Below is a small trained network, with its code and all its weights. Each question gives an input and a target symbol and asks what happens when units are switched off, that is, made to give their printed mean instead of their output.

import numpy as np


def w(rows, s, z=0):
    codes = np.array(rows[::2]) - 128.0
    scale = np.full(codes.shape[1], s)
    scale[-1] = z or s
    return codes * scale


def norm(h):
    return h / np.sqrt((h * h).mean(-1, keepdims=True) + 1e-5)


def f(y):
    return y / 2 * (1 + np.tanh(0.7978845608 * (y + 0.044715 * y**3)))


def softmax(a):
    e = np.exp(a - a.max(-1, keepdims=True))
    return e / e.sum(-1, keepdims=True)


def log_softmax(a):
    a = a - a.max(-1, keepdims=True)
    return a - np.log(np.exp(a).sum(-1, keepdims=True))


def net(x, mask):
    ids = ['βγεηθψω'.index(c) for c in x.split()]
    T = len(ids)
    res = E[ids] + P[:T]
    u = 0
    for l in range(2):
        q, k, v = (norm(res) @ M[l].T for M in (Q, K, V))
        z = softmax(np.where(np.tri(T) > 0, q @ k.T / 2**0.5, -1e9)) @ v
        res = res + np.where(mask[u], z, O[l][:, -1]) @ O[l][:, :-1]
        u += 1
        y = f(norm(res) @ A[l][:, :-1].T + A[l][:, -1])
        res = res + np.where(mask[u : u + 8], y, B[l][:, -1]) @ B[l][:, :-1]
        u += 8
    return log_softmax(norm(res)[-1] @ U[:, :-1].T + U[:, -1])


Q, K, V, O, A, B = {}, {}, {}, {}, {}, {}
E = w([
[142,60,2,137,116,77,155,138,157,82],'β',
[66,126,85,210,111,144,153,120,162,187],'γ',
[125,120,126,105,139,184,22,108,62,173],'ε',
[90,121,56,124,149,129,33,103,166,118],'η',
[122,87,110,108,211,146,123,163,145,106],'θ',
[172,177,153,112,120,162,112,96,193,96],'ψ',
[79,89,123,108,95,113,142,25,141,155],'ω',
],0.031)
P = w([
[27,168,35,27,127,251,193,194,162,125],'0',
[35,62,58,128,97,233,120,147,225,91],'1',
[58,66,83,145,129,204,116,122,215,119],'2',
[99,72,106,148,146,166,131,101,178,144],'3',
[125,82,126,159,153,144,131,91,151,157],'4',
[151,92,136,160,158,118,132,84,118,171],'5',
[171,110,151,171,158,111,124,72,102,175],'6',
[182,135,166,178,158,94,119,55,80,175],'7',
[202,154,172,185,158,93,112,54,69,188],'8',
[236,163,173,174,138,88,106,62,61,220],'9',
],0.011)
Q[0] = w([
[125,144,238,110,146,154,186,197,128,107],'0.h1',
[54,157,200,140,152,191,136,115,134,254],'0.h1',
],0.013)
K[0] = w([
[118,124,147,111,100,197,177,199,106,114],'0.h1',
[47,170,254,125,139,44,107,135,92,94],'0.h1',
],0.0069)
V[0] = w([
[209,127,224,132,151,179,140,182,226,90],'0.h1',
[251,218,96,154,16,126,98,34,158,154],'0.h1',
],0.013)
O[0] = w([
[158,138,146,233,176,133,157,94,3,74,254],'0.h1',
[19,72,139,149,123,34,114,102,157,86,207],'0.h1',
],0.0065,0.0035)
A[0] = w([
[125,244,143,78,75,155,169,201,151,95,49],'0.n1',
[133,128,143,124,172,148,81,89,93,114,183],'0.n2',
[169,170,216,129,54,21,142,153,64,55,3],'0.n3',
[51,154,109,121,68,207,149,48,89,193,158],'0.n4',
[84,159,175,85,92,171,4,174,44,179,84],'0.n5',
[125,155,151,110,118,188,124,195,149,54,51],'0.n6',
[145,189,170,75,35,174,157,177,157,28,81],'0.n7',
[22,35,152,105,193,139,150,175,131,106,130],'0.n8',
],0.022,0.0049)
B[0] = w([
[124,120,78,156,95,81,120,111,157,13,152],'0.n1',
[156,162,128,86,162,131,123,172,145,178,251],'0.n2',
[166,123,204,177,101,62,3,176,128,145,163],'0.n3',
[168,178,94,123,116,86,76,85,69,123,206],'0.n4',
[58,152,147,112,171,197,137,189,143,214,188],'0.n5',
[105,115,110,125,146,92,137,68,155,77,173],'0.n6',
[74,80,66,111,159,183,189,84,141,96,185],'0.n7',
[87,76,93,138,97,111,129,65,146,39,204],'0.n8',
],0.025,0.015)
Q[1] = w([
[83,88,2,139,135,135,155,35,207,39],'1.h1',
[235,79,182,140,182,83,224,150,154,53],'1.h1',
],0.038)
K[1] = w([
[9,110,30,116,56,109,161,133,162,58],'1.h1',
[228,79,200,149,98,94,253,155,82,148],'1.h1',
],0.04)
V[1] = w([
[49,165,82,86,36,198,85,72,66,2],'1.h1',
[106,124,81,202,40,88,181,90,108,99],'1.h1',
],0.014)
O[1] = w([
[154,128,253,135,147,110,216,176,166,163,249],'1.h1',
[34,224,122,67,233,200,55,157,107,255,103],'1.h1',
],0.0071,0.011)
A[1] = w([
[211,68,95,130,165,202,106,149,149,96,67],'1.n1',
[42,71,115,111,141,184,161,113,201,84,54],'1.n2',
[89,57,86,158,76,166,128,135,233,45,105],'1.n3',
[210,165,252,91,147,186,192,239,135,251,3],'1.n4',
[192,147,53,151,119,128,128,121,128,104,149],'1.n5',
[83,119,141,242,178,136,150,108,28,130,24],'1.n6',
[117,87,172,157,109,147,221,138,202,187,37],'1.n7',
[119,120,220,46,242,174,188,170,149,219,117],'1.n8',
],0.024,0.0062)
B[1] = w([
[126,163,134,149,92,85,78,104,127,134,173],'1.n1',
[206,110,181,152,100,128,132,99,183,11,253],'1.n2',
[72,153,82,107,190,150,161,138,76,196,238],'1.n3',
[65,75,207,122,253,205,109,107,147,186,165],'1.n4',
[119,93,159,121,146,159,155,179,148,138,174],'1.n5',
[96,168,159,134,81,173,141,158,121,104,133],'1.n6',
[139,116,116,132,70,93,78,166,123,145,153],'1.n7',
[113,184,17,122,80,82,116,191,79,178,224],'1.n8',
],0.033,0.029)
U = w([
[163,78,122,144,185,201,144,100,166,85,214],'β',
[166,218,26,151,110,97,108,154,138,105,2],'γ',
[90,94,110,133,187,154,122,148,116,209,198],'ε',
[186,76,196,189,137,105,67,166,181,145,150],'η',
[253,159,144,162,127,201,156,98,48,174,90],'θ',
[72,147,175,197,68,184,126,126,102,101,97],'ψ',
[86,89,145,75,82,62,124,28,180,173,127],'ω',
],0.008,0.0059)

Each question gives the input, a string of symbols that net reads in full, and the target symbol t.
The units are the heads (2 rows each of Q, K, V and O) and the neurons (one row each of A and B). Each row of codes is followed by its name. A weight is (code - 128) times the scale printed after its matrix; where a second scale follows, it is the last column's (O, A, B and U).
mask holds one flag per unit, layer by layer, with each layer's heads first. A switched-off unit (its flag False) gives its mean, the last column of its rows in O or B, instead of its output. The means were averaged over made-up inputs and are rounded, as every weight is.
A unit's drop is (log p(t) with every unit on - log p(t) with that unit switched off) / (log p(t) with every unit on - log p(t) with every unit switched off).
The circuit of an input: a set's keep is (log p(t) with only the set's units on - log p(t) with every unit switched off) / (log p(t) with every unit on - log p(t) with every unit switched off). Starting from the 12 units with the biggest drops (on a tie, the unit counted first), units are removed one at a time, each time the one whose removal leaves the highest keep (on an exact tie, the one counted first), for as long as the keep stays at least 0.8.
units of the circuit, in order: the units of the circuit, biggest drop first
k most important neurons: the k neurons with the biggest drops, biggest first
k most important neurons of layer l: the k neurons of layer l with the biggest drops, biggest first
drop when u is switched off: that unit's drop, to one decimal
input ε ψ θ ψ ψ ψ ψ γ, target ψ: units of the circuit, in order => [1.n6; 0.h1]
input β θ η ψ ψ ω, target ω: 3 most important neurons => [0.n4; 1.n2; 1.n8]
input ω ψ β η θ θ β ψ θ θ, target η: 4 most important neurons of layer 1 => [1.n3; 1.n8; 1.n5; 1.n1]
input η γ γ, target η: units of the circuit, in order => [1.n3; 1.n8; 0.n4]
input ω η θ θ ψ ψ η ω, target ω: 2 most important neurons => [1.n2; 1.n8]
input η ψ ψ ψ ψ ψ η ε η, target ε: 2 most important neurons => [0.n5; 1.n4]
input η θ γ ψ η θ ψ θ η, target ε: 4 most important neurons => [0.n5; 0.n1; 1.n4; 0.n7]
input θ ε ψ ε β, target β: 2 most important neurons => [0.n2; 1.n2]
input θ θ γ, target θ: 4 most important neurons of layer 1 => [1.n8; 1.n3; 1.n2; 1.n4]
input β β ε ε ψ ε ψ ψ ψ η, target β: 2 most important neurons => [1.n8; 1.n2]
input β ω ψ θ ψ ψ ψ β η β, target ε: 4 most important neurons => [0.n8; 0.n7; 0.n6; 0.n1]
input ω ε θ θ ψ θ θ, target η: 3 most important neurons of layer 0 => [0.n8; 0.n7; 0.n2]
input ψ ψ ψ ε η γ, target η: 3 most important neurons of layer 0 => [0.n4; 0.n7; 0.n5]
input θ η ω γ, target ω: 3 most important neurons of layer 1 => [1.n3; 1.n2; 1.n8]
input η ψ β, target β: 2 most important neurons of layer 0 => [0.n5; 0.n4]
input θ η η η ψ, target β: 2 most important neurons => [0.n1; 1.n2]
input η ε ε ε θ ψ ψ ψ, target ε: 2 most important neurons of layer 0 => [0.n4; 0.n7]
input ψ θ ψ ψ, target ε: 2 most important neurons of layer 1 => [1.n2; 1.n5]
input ψ β γ θ ψ β θ β, target ε: 4 most important neurons => [0.n8; 0.n7; 0.n6; 1.n4]
input θ η γ, target θ: 3 most important neurons of layer 0 => [0.n4; 0.n3; 0.n2]
input ψ θ ψ ψ ε ψ γ, target ψ: drop when 1.h1 is switched off => 0.0
input ψ ψ ε θ ψ ω γ, target ω: drop when 1.n8 is switched off => 0.5
